Below are the code and all the weights of a small trained network. Each question names an input and a class and asks about switching units off, where a switched-off unit gives its printed mean instead of its output.

import numpy as np


def w(rows, s, z=0):
    codes = np.array(rows[::2]) - 128.0
    scale = np.full(codes.shape[1], s)
    scale[-1] = z or s
    return codes * scale


def f(y):
    return y / 2 * (1 + np.tanh(0.7978845608 * (y + 0.044715 * y**3)))


def log_softmax(a):
    a = a - a.max(-1, keepdims=True)
    return a - np.log(np.exp(a).sum(-1, keepdims=True))


def net(x, mask):
    res = np.array(x, float).reshape(1, 6) / 4 @ E
    y = f(res @ A[0][:, :-1].T + A[0][:, -1])
    res = res + np.where(mask, y, B[0][:, -1]) @ B[0][:, :-1]
    return log_softmax(res[-1] @ U[:, :-1].T + U[:, -1])


A, B = {}, {}
E = w([
[154,201,112,199,2,156],'x0',
[166,112,164,89,129,120],'x1',
[153,176,202,103,57,68],'x2',
[218,209,167,198,69,85],'x3',
[149,186,67,37,166,78],'x4',
[99,95,66,44,158,161],'x5',
],0.0067)
A[0] = w([
[152,252,103,137,101,49,249],'N1',
[112,143,55,3,57,213,248],'N2',
[127,96,183,171,83,206,171],'N3',
[198,158,148,175,118,75,176],'N4',
[70,73,143,225,56,163,152],'N5',
[183,203,93,213,39,111,251],'N6',
],0.0053,0.0029)
B[0] = w([
[235,216,184,86,91,97,231],'N1',
[96,255,76,98,150,203,235],'N2',
[48,132,166,185,105,103,172],'N3',
[161,169,179,165,98,47,185],'N4',
[134,57,174,195,63,135,186],'N5',
[75,208,199,118,13,85,254],'N6',
],0.0066,0.005)
U = w([
[112,254,113,99,102,185,75],'0',
[156,161,200,156,78,111,224],'1',
[62,32,141,163,60,121,9],'2',
[172,100,173,60,158,122,66],'3',
[160,153,57,53,132,133,2],'4',
[101,111,61,103,162,220,245],'5',
],0.0082,0.0028)

Each question gives the input, the list of numbers given to net, and the class t.
The units are the neurons (one row each of A and B). Each row of codes is followed by its name. A weight is (code - 128) times the scale printed after its matrix; where a second scale follows, it is the last column's (A, B and U).
mask holds one flag per neuron, in row order. A switched-off neuron (its flag False) gives its mean, the last column of its row in B, instead of its output. The means were averaged over made-up inputs and are rounded, as every weight is.
A unit's drop is (log p(t) with every unit on - log p(t) with that unit switched off) / (log p(t) with every unit on - log p(t) with every unit switched off).
The circuit of an input: a set's keep is (log p(t) with only the set's units on - log p(t) with every unit switched off) / (log p(t) with every unit on - log p(t) with every unit switched off). Starting from all 6 units, units are removed one at a time, each time the one whose removal leaves the highest keep (on an exact tie, the one counted first), for as long as the keep stays at least 0.8.
circuit, biggest first: the units of the circuit, biggest drop first
unit that matters most: the unit with the biggest drop
top k neurons: the k neurons with the biggest drops, biggest first
drop of u: that unit's drop, to one decimal
input [-7,6,5,-7,5,4], class 5: unit that matters most -> N1
input [-4,-2,4,-5,-4,-6], class 2: circuit, biggest first -> (N1, N2)
input [8,2,-8,0,-3,-1], class 2: circuit, biggest first -> (N5, N1)
input [5,-2,5,-6,-7,2], class 2: top 2 neurons -> (N5, N1)
input [-8,-3,6,-2,-2,4], class 5: top 2 neurons -> (N1, N6)
input [4,0,6,-6,-5,0], class 2: circuit, biggest first -> (N1, N5, N3)
input [1,4,3,-4,0,5], class 5: top 2 neurons -> (N6, N1)
input [5,8,-7,-4,-5,-2], class 2: drop of N5 -> 0.3
input [-2,-1,0,-3,2,-4], class 5: drop of N2 -> -0.1
input [5,7,3,-5,-4,-6], class 2: drop of N3 -> 0.2
input [-7,-7,3,1,-2,2], class 5: top 2 neurons -> (N6, N1)
